[80 26 68 61] = <85>
[78 143 118 167] = <197>
[61 88 82 93] = <164>
[55 16 89 103] = <104>
[29 82 61 89] = <169>
[151 189 131 108] = <20>
[80 69 68 61] = <65>
[61 88 89 82] = <117>
[61 88 82 29] = <7>
[106 54 75 48] = <37>
places <104>: [55]
1
present: [189 131 109]
no
perm: [29 61 82 88]
<7>
places <117>: [88]
2

[53 59 79 90 110 83 82 76 118 72 128 64 89 72 109 130 96 33 86 168 51 52 125 173 161 118 108 92 12 99 133 106 94 90 139 116 169 96 89 159 84 76 76 126 117 140 127 69 93 114 59 175 74 66 90 126 85 119 122 93 122 74 118] : <46>
[54 59 89 81 54 86 106 79 130 87 135 55 88 80 115 139 107 40 88 152 55 56 118 166 141 127 98 114 26 114 137 54 113 113 143 137 162 88 54 137 93 82 100 132 92 127 130 90 97 114 97 167 83 58 101 104 96 115 108 93 128 78 112] : <54>
[65 53 74 75 119 82 119 86 96 98 132 82 87 94 113 150 120 52 69 159 16 54 125 165 180 115 83 95 19 96 143 113 97 88 154 107 165 96 77 179 102 105 64 116 124 176 138 87 82 114 55 170 80 52 97 96 82 112 110 96 120 48 108] : <139>
[51 71 82 103 97 81 78 74 134 71 126 59 85 59 119 136 85 17 87 154 53 42 117 181 140 122 117 93 4 110 130 111 96 101 128 134 182 108 107 148 82 67 84 145 112 124 128 65 84 121 59 183 84 73 91 140 80 123 127 86 132 91 124] : <128>
rest: [117 140]
[127 69 93 114 59 175 74 66 90 126 85 119 122 93 122 74 118]
which: [53 59 79 90 110 83 82 76 118 72 128 64 89 72 109 130 96 33 86 168 51 52 125 173 161 118 108 92 12 99 133 106 94 90 139 116 169 96 89 159 84 76 76 126 117 140 127 69 93 114 59 175 74 66 90 126 85 119 122 93 122 74 118]
<46>
places <54>: [54]
1 5 32 39
places <139>: [96]
9 30 38 56 60
rest: [128 64]
[89 72 109 130 96 33 86 168 51 52 125 173 161 118 108 92 12 99 133 106 94 90 139 116 169 96 89 159 84 76 76 126 117 140 127 69 93 114 59 175 74 66 90 126 85 119 122 93 122 74 118]

[60 81 142 71 109 90 111 119 44 88 109 108 129 101 86 92 67 96 85 98 133 82 60 106 82 123 72 122 128 92] = <101>
[123 88 128 101 71 90 133 49 142 85 98 109 106 60 82 119 82 120 85 86 123 113 60 81 92 67 44 92 96 81] = <80>
[112 129 142 72 22 107 114 112 79 77 109 107 129 127 53 80 139 129 53 98 99 129 129 69 112 117 112 160 126 110] = <59>
perm: [81 123 88 128 101 71 90 133 49 142 85 98 109 106 60 82 119 82 120 85 86 123 113 60 81 92 67 44 92 96]
<80>
places <80>: [85]
10 19
perm: [44 60 60 67 71 72 81 82 82 85 86 88 90 92 92 96 98 101 106 108 109 109 111 119 122 123 128 129 133 142]
<101>
rest: [109 107 129]
[127 53 80 139 129 53 98 99 129 129 69 112 117 112 160 126 110]
rest: [142 71]
[109 90 111 119 44 88 109 108 129 101 86 92 67 96 85 98 133 82 60 106 82 123 72 122 128 92]
where: [139]
<59>, 17
places <59>: [112]
1 8 25 27

[70 104 65 49 79 44] = <68>
[115 110 65 116 127 44] = <30>
[177 76 76 96 113 44] = <40>
[69 104 136 42 98 160] = <112>
[168 141 141 141 60 27] = <28>
[47 155 132 45 140 105] = <160>
[79 104 64 70 44 49] = <125>
[176 120 133 163 77 101] = <34>
where: [140]
<160>, 5
places <28>: [141]
2 3 4
rest: [69 104]
[136 42 98 160]
perm: [44 79 49 65 104 70]
<68>
present: [176 120 133]
yes

[65 73 89 70 83 99 99 63 134 84 105 114 109 94 85 116 26 95 118 149 116 126 93 140 37 82 163 117] -> <157>
[95 103 110 90 98 133 110 98 94 48 23 61 43 35 154 99 103 130 118 91 78 64 77 117 114 121 75 150] -> <102>
[91 96 76 78 120 143 108 92 96 57 58 48 41 69 127 101 119 153 124 58 49 55 97 84 115 94 73 147] -> <52>
[93 100 111 91 105 129 103 92 92 45 26 53 39 32 152 100 111 129 119 83 75 62 78 112 109 121 74 146] -> <151>
[91 96 76 78 120 143 108 92 96 57 58 48 41 69 127 101 119 153 124 58 49 55 38 83 89 108 53 147] -> <148>
[92 133 119 124 129 171 124 117 158 141 90 137 113 95 85 125 62 50 64 137 159 88 39 83 89 108 53 90] -> <72>
rest: [94 85]
[116 26 95 118 149 116 126 93 140 37 82 163 117]
rest: [39 83 89 108 53]
[90]
present: [62 78 112]
yes
present: [94 48]
yes
where: [82]
<157>, 26
present: [158 141 90]
yes
present: [49 55 38]
yes

[96 103 101 97 94 96 98 167 127 27 63 60 108 99 109 80 89] -> <16>
[148 113 143 140 96 78 93 115 99 74 123 99 82 69 111 80 109] -> <156>
[124 57 71 57 88 94 100 162 141 67 46 56 102 91 98 80 94] -> <70>
[147 123 173 61 62 57 105 84 110 82 114 106 94 52 88 80 91] -> <177>
[165 56 73 107 66 102 148 167 127 26 63 60 146 107 81 80 119] -> <143>
[101 101 98 92 101 104 102 102 96 97 107 98 86 110 73 80 97] -> <152>
[115 96 114 103 83 99 95 113 116 103 93 89 127 88 70 97 113] -> <44>
[94 97 108 95 96 96 111 102 104 93 104 97 108 105 92 80 102] -> <42>
[118 101 110 101 98 108 96 135 71 118 124 89 111 109 89 80 137] -> <135>
present: [96 94 97 101 103]
no
where: [74]
<156>, 10
where: [173]
<177>, 3
perm: [80 89 96 103 101 97 94 96 98 167 127 27 63 60 108 99 109]
<16>
rest: [167 127 26 63 60]
[146 107 81 80 119]

[97 101 101 99 115 106 101 124 94 49 23 121 91]  <11>
[101 121 99 101 115 49 94 97 178 23 101 106 91]  <57>
[99 140 113 96 99 92 97 125 101 190 86 80 113]  <39>
present: [101 101 99]
yes
places <39>: [113]
3 13
where: [86]
<39>, 11
perm: [94 106 124 49 23 91 101 101 121 97 99 115 101]
<11>
perm: [91 121 23 49 94 124 101 106 115 99 101 101 97]
<11>
where: [125]
<39>, 8
present: [49 94]
yes

[34 95 170 94] = <82>
[143 109 35 57] = <107>
[98 44 197 144] = <83>
[194 96 55 86] = <51>
[194 96 55 176] = <149>
[34 95 160 94] = <138>
present: [194 96 55]
yes
perm: [57 143 109 35]
<107>
present: [35 109 143]
no
perm: [94 95 170 34]
<82>

[82 97 97 107] -> <145>
[80 97 97 119] -> <98>
[85 92 120 94] -> <76>
[81 97 97 119] -> <171>
[82 69 131 105] -> <79>
[45 124 28 102] -> <84>
[95 97 98 94] -> <89>
[45 124 29 74] -> <141>
rest: [97 98]
[94]
rest: [45 124 29]
[74]
perm: [29 45 124 74]
<141>
rest: [81 97 97]
[119]
present: [29 124]
no
perm: [29 45 74 124]
<141>

[108 86 179 111 98 107 108 116 114 80 128 113 98 108 92 135 113 135 93 136 86 115 115 47 93 106 107 139 97 134 85 107 80 146 103 92 125 76 129 105 75 52 48 107 54 68 114 125 152 121 99 72 69 140 128] -> <12>
[98 114 76 115 52 52 64 111 105 75 85 52 139 86 114 129 103 140 108 115 93 54 107 92 117 125 135 98 121 107 52 72 108 106 97 179 99 146 107 97 136 48 115 92 86 80 107 113 80 113 115 48 134 125 108] -> <142>
[108 86 179 111 98 107 108 117 114 80 52 113 98 108 92 135 113 97 52 136 86 115 115 47 93 106 107 139 97 134 85 107 80 146 103 92 125 76 129 105 75 52 48 107 54 64 114 125 115 121 99 72 52 140 115] -> <4>
[108 86 179 111 98 107 108 116 114 80 128 113 98 108 92 135 113 97 93 136 86 115 115 47 93 106 107 135 97 134 84 107 79 146 103 92 125 76 129 105 80 52 48 107 54 68 114 125 152 121 99 72 69 140 128] -> <132>
[105 89 168 111 100 106 107 116 109 81 128 111 102 105 92 134 111 98 95 131 92 112 114 51 94 107 106 137 94 132 81 106 78 141 100 94 120 75 129 103 78 57 53 108 57 69 112 123 144 122 103 76 73 132 127] -> <136>
places <4>: [115]
22 23 49 55
which: [108 86 179 111 98 107 108 116 114 80 128 113 98 108 92 135 113 135 93 136 86 115 115 47 93 106 107 139 97 134 85 107 80 146 103 92 125 76 129 105 75 52 48 107 54 68 114 125 152 121 99 72 69 140 128]
<12>
rest: [107 97 136]
[48 115 92 86 80 107 113 80 113 115 48 134 125 108]
perm: [72 52 140 115 108 86 179 111 98 107 108 117 114 80 52 113 98 108 92 135 113 97 52 136 86 115 115 47 93 106 107 139 97 134 85 107 80 146 103 92 125 76 129 105 75 52 48 107 54 64 114 125 115 121 99]
<4>

[152 124 83 88 126 69 86 119 41 84 125 135 32 44 55 146 137 53 100 139 153 130 148 134 134 75 128] = <15>
[154 124 83 88 126 69 86 119 41 84 125 135 32 44 55 146 137 53 100 139 153 130 148 133 134 75 100] = <122>
[152 124 83 93 126 69 86 119 41 84 125 135 32 43 55 146 137 53 100 139 153 130 148 133 134 75 128] = <31>
places <122>: [135]
12
which: [154 124 83 88 126 69 86 119 41 84 125 135 32 44 55 146 137 53 100 139 153 130 148 133 134 75 100]
<122>
perm: [139 153 130 148 133 134 75 100 154 124 83 88 126 69 86 119 41 84 125 135 32 44 55 146 137 53 100]
<122>

[99 81 72 117 60 99 115 96 89 121 84 133 114 105 78 99 95 76 109 137 117 79 151 105 100 57 85 85 83 76 125 106 69 119 94 88 96 105 114 107 149 114 105 71 63 16 123 114 103 103 88 110 107 84 135 100]  <97>
[108 77 91 109 147 89 81 129 75 125 132 111 57 93 87 114 82 88 102 109 77 106 84 107 106 93 79 109 83 107 127 98 106 105 82 135 140 64 115 108 113 96 135 65 64 117 29 93 122 121 115 86 110 83 77 109]  <77>
[96 75 77 121 65 88 98 81 83 127 93 135 107 93 82 107 91 77 113 135 114 84 147 132 87 64 83 82 89 79 122 103 77 140 125 86 105 109 115 107 154 102 93 64 57 29 110 124 117 108 106 106 111 105 129 98]  <109>
where: [149]
<97>, 41
perm: [98 129 105 111 106 106 108 117 124 110 29 57 64 93 102 154 107 115 109 105 86 125 140 77 103 122 79 89 82 83 64 87 132 147 84 114 135 113 77 91 107 82 93 107 135 93 127 83 81 98 88 65 121 77 75 96]
<109>
present: [122 93 29 117]
no
present: [123 114 102]
no
places <77>: [109]
4 20 28 56
rest: [115 107]
[154 102 93 64 57 29 110 124 117 108 106 106 111 105 129 98]

[98 101 96 100 106 82 97 91 85 93 87 103 105 100 107 96 98 99 48 101 102 95 96 109 88 100 98 94 98 99 100 114 89 99 100 98 107 95 104 98 96 108 96 86] -> <47>
[99 100 100 119 110 88 96 97 100 95 107 106 85 92 109 100 98 94 98 94 98 96 111 97 97 99 101 82 113 100 94 99 99 103 68 124 111 101 102 95 100 115 46 112] -> <92>
[98 102 97 100 108 82 96 98 94 94 88 109 106 100 111 96 99 99 46 101 101 98 97 113 85 100 95 112 115 100 100 119 94 103 100 99 110 95 124 99 92 111 97 68] -> <103>
[90 101 95 100 106 81 97 90 85 91 87 96 105 101 109 98 97 99 54 98 103 84 98 105 94 100 100 95 92 100 100 108 78 104 100 99 104 97 95 98 104 106 98 95] -> <78>
[99 102 98 100 107 88 96 89 93 95 86 106 105 100 107 97 100 100 46 100 101 98 97 109 88 100 98 94 117 99 100 117 99 98 100 99 110 96 108 99 94 109 96 83] -> <45>
rest: [100 106 82]
[97 91 85 93 87 103 105 100 107 96 98 99 48 101 102 95 96 109 88 100 98 94 98 99 100 114 89 99 100 98 107 95 104 98 96 108 96 86]
rest: [46 100 101 98]
[97 109 88 100 98 94 117 99 100 117 99 98 100 99 110 96 108 99 94 109 96 83]
present: [97 102 98]
no
places <103>: [85]
25
perm: [46 68 82 85 88 92 94 94 94 95 95 96 96 97 97 97 98 98 98 99 99 99 99 100 100 100 100 100 100 101 101 102 103 106 108 109 110 111 111 112 113 115 119 124]
<103>

[105 112 80 102 117 114 131]  <185>
[86 98 64 10 106 88 181]  <203>
[145 79 96 105 64 106 120]  <93>
[134 65 89 153 84 106 116]  <106>
[97 104 105 114 119 103 80]  <172>
[123 64 86 89 140 118 117]  <133>
[164 152 152 164 152 164 152]  <131>
[130 91 84 107 139 132 120]  <90>
[85 84 40 94 131 95 35]  <87>
[90 110 75 119 84 81 71]  <19>
[107 97 102 114 99 133 149]  <120>
[123 64 86 128 140 118 117]  <186>
places <131>: [152]
2 3 5 7
present: [114 99 133]
yes
present: [105 113]
no
perm: [119 103 80 97 104 105 114]
<172>

[104 63 163 112 120 143 94 55 64 63 81 29 107 99 77 85 100 78 138 123 104 88 41 109 102 107 70 72 133 49 121 64 55 117 110 63 111 63 106 89 169 84 138 92 107 126 94 95 115 81] : <108>
[104 133 29 125 94 70 120 78 111 113 123 81 109 99 85 94 143 81 121 138 100 84 55 88 92 107 115 63 107 95 110 72 55 107 112 77 102 139 106 49 83 41 138 133 89 169 117 64 97 163] : <111>
[39 133 74 102 72 95 88 112 133 104 107 113 116 141 63 97 120 50 93 83 109 115 97 131 66 64 147 76 109 75 83 90 98 102 103 122 80 103 86 125 115 120 58 84 93 88 72 66 103 106] : <23>
[114 69 150 116 124 132 98 68 116 95 77 46 89 109 66 96 82 66 138 128 123 97 56 109 89 103 65 80 144 55 131 82 64 119 105 128 110 75 108 81 163 89 133 82 108 119 107 91 126 88] : <81>
[61 140 147 37 85 106 75 107 97 129 118 174 118 94 140 129 110 137 67 122 86 56 69 100 113 117 91 102 121 145 130 110 73 129 127 103 127 69 83 91 155 150 93 98 71 114 46 89 139 79] : <10>
perm: [81 115 95 94 126 107 92 138 84 169 89 106 63 111 63 110 117 55 64 121 49 133 72 70 107 102 109 41 88 104 123 138 78 100 85 77 99 107 29 81 63 64 55 94 143 120 112 163 63 104]
<108>
places <108>: [63]
2 10 36 38

[68 77 34 126 111 56 115 191 89 91 83 51 97 80 82 148 153 100 113 148 123 80 121 113 135 115 74 150 69 89 110 117 101 68 88 57 153 104 116 144 89 110] = <67>
[129 120 114 145 86 94 93 78 103 126 90 89 143 87 148 82 82 166 106 94 114 62 143 63 73 105 121 65 130 74 124 83 121 125 164 85 124 76 127 130 79 67] = <60>
[129 120 114 145 90 94 93 78 103 126 90 89 143 87 148 82 82 166 124 94 114 62 143 136 83 72 130 103 122 96 112 87 125 121 131 70 154 71 156 162 111 114] = <124>
[129 120 114 145 86 94 93 78 103 126 90 89 143 87 148 82 82 166 106 94 114 62 143 136 83 72 130 103 122 96 112 87 125 121 85 96 95 115 98 92 103 91] = <119>
which: [129 120 114 145 90 94 93 78 103 126 90 89 143 87 148 82 82 166 124 94 114 62 143 136 83 72 130 103 122 96 112 87 125 121 131 70 154 71 156 162 111 114]
<124>
which: [129 120 114 145 86 94 93 78 103 126 90 89 143 87 148 82 82 166 106 94 114 62 143 63 73 105 121 65 130 74 124 83 121 125 164 85 124 76 127 130 79 67]
<60>
places <67>: [89]
9 30 41
where: [71]
<124>, 38

[30 150 106 135 86 46 73 36 127] -> <36>
[85 36 106 150 73 30 127 135 46] -> <114>
[59 59 119 170 82 170 170 140 104] -> <110>
[85 36 106 150 73 101 72 95 60] -> <13>
[85 36 106 150 73 101 127 135 46] -> <50>
[77 148 109 43 116 102 127 99 153] -> <155>
perm: [104 140 170 170 82 170 119 59 59]
<110>
perm: [30 36 46 73 85 106 127 135 150]
<114>
rest: [101 127]
[135 46]
places <110>: [170]
4 6 7
places <110>: [59]
1 2
rest: [72 95]
[60]

[91 114 113 96 93 95 120 95 149 113 131]  <126>
[120 114 114 96 93 96 113 114 131 95 148]  <27>
[91 114 113 96 92 90 120 95 149 113 131]  <5>
which: [120 114 114 96 93 96 113 114 131 95 148]
<27>
places <27>: [95]
10
perm: [113 96 95 149 131 114 91 92 113 90 120]
<5>
perm: [131 113 149 95 120 95 93 96 113 114 91]
<126>
rest: [93 95 120]
[95 149 113 131]

